Each row has a name. Each question is about the rows just above it. Places in a row count from 0.

[110 138 121 180 128 121 105 121 155 127 151]  dipa
[ 94 164 114 183 126 113 142 153 120 105  76]  fabab
[173 117 108 138 189 180 113 125  67 125  86]  Pab
[170 109 105 133 184 164 110 165  86 125  96]  Mapa
[127 109 168 107 138 116 152 126 161 124  93]  tul
The rest of the row after [138 189 180]: | [113 125  67 125  86]
Repeated in dipa: | [121]
Which value appears more than once in Pab? | [125]

[176  52  59  77  85  90 173  52 100 163 106  73 117  68  89 151  90  73
  90  87] : fabab
[178  52  59  77  85  90 173  52 100 163 106  73 117  68  89 151  90  73
  93  87] : Linid
[178  52  59  77  85  91 173  52 100 163 106  73 117  77  89 151  90  73
  93  87] : tul
tags:
[117] -> k_87
[67] -> k_228
[68] -> k_355
[69] -> k_903
[77] -> k_137
The tag of Linid, keyed by place 13: | k_355
Whose row is [178  52  59  77  85  91 173  52 100 163 106  73 117  77  89 151  90  73
  93  87]? | tul
The row with [176  52  59  77  85  90 173  52 100 163 106  73 117  68  89 151  90  73
  90  87] is | fabab

[ 97 162 118 135  99 141 139 123 119  81 169 136 152 207 115 181  69 111
 102 116 137 145 134  98 146  70  94 107  62 128 133 175] : Pab
[168  84 121  96  61  90 180  99 121 161 119  61 161  81 139  96  94 202
 144 163 116 124 120 151 128 154 134 163 154 141 152 156] : Mapa
[ 97 162 118 135  99 101 139 123 119 192 169 136 152 207 152 181  69 111
 102 116 137 145 134  98  87  70  94 102  62 128 133 175] : Linid
[133 120 139 129  54 128 131 155 142 151 172  99 116 197 118 172 134 160
  96 138 110 130 163 183 157 195  98 153 118 179  71 171] : mon
[133 151  95 172 145 113 189 154 107  62 187 144 113 166 136  98 131  83
 158 150 144 157 100 195 124 116 175 142 118  47 128 106] : suk
[133 120 139 129  54 128 131 155 142 151 172  99 116 197 118 172 134 160
  96 138 110 130 163 183 157 195  98 153 118 179  71 171] is in which row? | mon
Where do [168  84 121  96  61  90 180  99 121 161 119  61 161  81 139  96  94 202
 144 163 116 124 120 151 128 154 134 163 154 141 152 156] appear? | Mapa
tags:
[99] -> k_644
[130] -> k_179
[98] -> k_349
[131] -> k_588
[139] -> k_416
Look up the entry of mon at place 6 in the table: | k_588
Which row holds [ 97 162 118 135  99 101 139 123 119 192 169 136 152 207 152 181  69 111
 102 116 137 145 134  98  87  70  94 102  62 128 133 175]? | Linid
Where do [133 151  95 172 145 113 189 154 107  62 187 144 113 166 136  98 131  83
 158 150 144 157 100 195 124 116 175 142 118  47 128 106] appear? | suk

[ 78 141  66 191  76  60  80 106  51] = Pab
[141 113 128 108 131 135 106 170 142] = tul
[107  44 182 164 177 186 115 203 127] = mon
[ 79  92 139 139 156  88 135 139 139] = Linid
[130 129 130 169 129 132 134 134 130] = suk
[151  83 159 143 153 166 122 170 147] = dipa
[149  93 179  68 173 173 158 147 168] = dafo
Does one of the named rows hold [ 93 179  68] side by side, in this order? | yes
Which value is in both Linid and tul? | [135]
Shared by dafo and dipa: | [147]
The value that Linid holds more than once: | [139]
Shared by dipa and tul: | [170]

[209 120 204 105  77 192] -> kegon
[ 86 186 134 161  76  86] -> dipa
[124 138 146  77 141 112] -> tul
The one value in kegon and tul: | [77]
Among the named rows, does one hold [146  77] next to each other, in this order? | yes
tags:
[119] -> k_135
[204] -> k_584
[191] -> k_226
[112] -> k_294
[192] -> k_526
[120] -> k_510
The tag of kegon, keyed by place 5: | k_526
Is [146 138] printed in one of the named rows, side by side and in this order? | no

[172 109  74 116  75  98  96] -> dafo
[127 128 125 127 126 130 125] -> Linid
[175  94 126 128 141 137 126] -> mon
Whose row is [127 128 125 127 126 130 125]? | Linid

[173 155 144 122] = tul
[150 160 136 107] = Pab
[128  96 130 147] = remes
[165 146 148  62] = suk
[143 143 157 118] = Linid
[173 154 144 121] = mon
[128 116 197 146] = Mapa
[147 100 195 149] = dafo
[127 118 198 145] = kegon
[166 145 151  61] = pozu
[194  61 190 157] = fabab
Among the named rows, does one hold [150 160 136] next to each other, in this order? | yes
Shared by fabab and Linid: | [157]

[123 114 129 134 116 128 141 131] : dafo
[127 196 131 186 154 121  90  78] : mon
[109 112 124 128 108 121 145 122] : pozu
[142 121 127 127 132 140 125 138] : remes
[107 127 115 143 116 125 129 105] : tul
[116 196 131 186 154 121  90  78] : Pab
[145 140 136 139 144 137 117 134] : Linid
[127 144 115 131 136 131 109 112] : fabab
[108 196 131 186 154 121  90  78] : suk
[130 127 110 145 129 146 114 114] : dipa
[130 115 121 117 123 134 131 133] : kegon
Does one of the named rows hold [108 128 124 112 109] side by side, in this order? | no
Among the named rows, does one hold [ 90 121 154] next to each other, in this order? | no

[134 109 110  97 191 110] = suk
[169  45  97 110 134 160] = remes
[134 200 110  97 191 110] = tul
Does one of the named rows hold [134 200] side by side, in this order? | yes
The rest of the row after [134 200]: | [110  97 191 110]
key -> tag
[110] -> k_750
[200] -> k_140
[201] -> k_781
[109] -> k_272
[134] -> k_582
Look up the entry of suk at place 1 in the table: | k_272
The rest of the row after [109 110]: | [ 97 191 110]
[134 109 110  97 191 110] is in which row? | suk

[ 58 137 175 173 101 157 149] -> Pab
[ 46 151 173 168 122 137 133] -> Linid
[165 146 165 160 118 118 138] -> remes
[ 51 122 179 167 105 160 115] -> Mapa
[ 46 150 173 168  98 126 139] -> pozu
[ 75 151 171  95 111 180 160] -> dafo
The one value in Pab and pozu: | [173]
key -> tag
[133] -> k_845
[51] -> k_635
[122] -> k_375
[46] -> k_612
Join Linid by its entry at place 0: | k_612
Whose row is [ 58 137 175 173 101 157 149]? | Pab
Go on from [ 46 150 173 168] to the end of its row. | [ 98 126 139]
Among the named rows, does one hold [175 174] next to each other, in this order? | no

[197 148  91 153 104  74 124] = kegon
[142 129 113 138 123 108 130] = dafo
[183 141  86 152 108  70 108] = Pab
[206 156 111 150 102  95 138] = remes
[168 135 168 150 112  73 126] = pozu
[156 131  90 146 116  80 109] = tul
[142 130 117 138 123 111 138] = fabab
[205 153 101 152 101  84 100] = suk
[139 129 139 139 122 103 123] = dipa
[148 129  96 143 119  88 144] = Linid
[144 128 103 140 128 128 131] = mon
Which value appears more than once in dipa? | [139]
Repeated in pozu: | [168]
key -> tag
[103] -> k_437
[139] -> k_640
[73] -> k_862
[72] -> k_212
[102] -> k_8
[110] -> k_941
[111] -> k_488
Look up the entry of dipa at place 5 in the table: | k_437
Repeated in mon: | [128]

[125 151 118  86  89 112 103 135 124 169  90 113 154 140  96 130 180 153
 184 128 108 109 126 155]  mon
[125 110 118  86  89 112 103 135 124 169  90 113 154 140  96 130 136 140
 162 116 109 123 135 145]  Pab
[125 110 118  86  89 112 103 135 124 169  90 113 154 140  96 130 180 153
 184 128 108 109 126 155]  tul
[125 128 118  86  89 112 103 135 124 169  90 128 154 140 128 130 180 153
 184 128 108 109 126 119]  Linid
The value that Linid holds more than once: | [128]
key -> tag
[109] -> k_16
[123] -> k_185
[140] -> k_352
[124] -> k_292
[110] -> k_758
[139] -> k_865
Look up the entry of Pab at place 21 in the table: | k_185

[146 109 134 155 122 120 123 127 112 125 106 134 152 134 123 142 121  98
 125 145 107 151] -> fabab
[131 113 141 119 124 123 132 126 118 138 107 115 128 127 135 134 121 109
 128 139 129 126] -> Linid
[ 79 166  89 164 155 129 152 127 152 106 105 141 113 122 115 104 174 123
 139  63 155  81] -> kegon
[110 113 167  82 130 132 119 127 121 132 105 123 132 133 135 142 110 118
 120 139 110  94] -> dafo
[131 130 133 155 130 129 132 127 126 125 105 134 128 129 127 127 127 109
 128 126 129 126] -> remes
[125 130 128 128 127 129 127 128 126 132 104 115 128 128 131 131 127 109
 128 126 129 132] -> dipa
[136 135 108 119 122  96 165 119 126 201 115 123 118 141 172 104 157 109
 154 152 129 144] -> suk
[ 99 122 174  46 132 139 115 131 124 125 101 124  84 119 173 104  98 127
 117 133 164  81] -> tul
After [130 128 128 127 129], its row goes on with | [127 128 126 132 104 115 128 128 131 131 127 109 128 126 129 132]
Whose row is [110 113 167  82 130 132 119 127 121 132 105 123 132 133 135 142 110 118
 120 139 110  94]? | dafo
Which row holds [136 135 108 119 122  96 165 119 126 201 115 123 118 141 172 104 157 109
 154 152 129 144]? | suk
After [172 104], its row goes on with | [157 109 154 152 129 144]
Go on from [115 128 128] to the end of its row. | [131 131 127 109 128 126 129 132]
The rest of the row after [134 155]: | [122 120 123 127 112 125 106 134 152 134 123 142 121  98 125 145 107 151]

[ 92 138 117 122 107 113 186 123  83 136 148 142 158 163 145 138 104 148] -> dipa
[117 136 136 129  92 115 146 141 146 129 127 119 141 141 150 128 113 119] -> suk
[ 92 138 117 122 121 113 186 123  83 136 148 142 158 163 145 138 104 148] -> Linid
[ 98 162 194 103  81 119 169 159 148 134 143 137 135 160 184  96 159 108] -> tul
[132 144 138 117 108 124 155 134 136 136 133 121 128 143 146 128 120 117] -> pozu
Go on from [134 136] to the end of its row. | [136 133 121 128 143 146 128 120 117]
[ 92 138 117 122 121 113 186 123  83 136 148 142 158 163 145 138 104 148] is in which row? | Linid
Repeated in tul: | [159]
Go on from [129 127 119 141] to the end of its row. | [141 150 128 113 119]
tags:
[119] -> k_570
[92] -> k_786
[117] -> k_597
[118] -> k_871
The tag of suk, keyed by place 0: | k_597
Go on from [ 81 119] to the end of its row. | [169 159 148 134 143 137 135 160 184  96 159 108]
Whose row is [ 98 162 194 103  81 119 169 159 148 134 143 137 135 160 184  96 159 108]? | tul

[145 102 143 166 148 116 102] : fabab
[126 111 124 122 130 131 120] : dafo
[119 124 140 133 131 120 127] : Mapa
[130 153 133 140 137 111 120] : suk
[126 111 124 122 115 137 144] : tul
[125 117 114 105 121 144 136] : pozu
[115 114 151 137 127 128 126] : Pab
[138 103 124 167 174 134  67] : dipa
tags:
[117] -> k_717
[145] -> k_704
[131] -> k_949
[125] -> k_495
[144] -> k_341
[132] -> k_313
Look up the entry of pozu at place 5 in the table: | k_341
Which value appears more than once in fabab? | [102]
Shared by Mapa and Pab: | [127]
Among the named rows, does one hold [140 132] next to each other, in this order? | no
The row with [126 111 124 122 130 131 120] is | dafo
Shared by suk and Pab: | [137]
After [153 133 140], its row goes on with | [137 111 120]

[116 147 168 116 153 122 134  99 173  98  96 123  95 119]  Pab
[124 132 189 149 143 120 134  67 139 140  93 100 141  82]  remes
[117 119 207  94 172 118 134 100 163 119  97 124 109  97]  pozu
[116 124 188 111 158 112 134  96 163 128  88 122 103  96]  Mapa
[126 166 182 134 147 156 134  79 157 153 117  98 123 137]  dafo
[123 174 143 162 129 142 134  73 161 170 104  96 119 131]  fabab
[116 147 168 116 153 122 134  81 158  95 120  99 127 137]  mon
[121 133 181 154 139 117 134  65 137 141  88 100 127 136]  tul
[114 132 181 108 160 116 134 101 169 115  93 122  99 104]  dipa
[127 161 168 166 132 138 134  57 143 135 102  89 141 108]  kegon
Table of tags by key:
[57] -> k_323
[102] -> k_444
[104] -> k_178
[117] -> k_726
Look up the entry of kegon at place 10 in the table: | k_444
Go on from [128  88] to the end of its row. | [122 103  96]

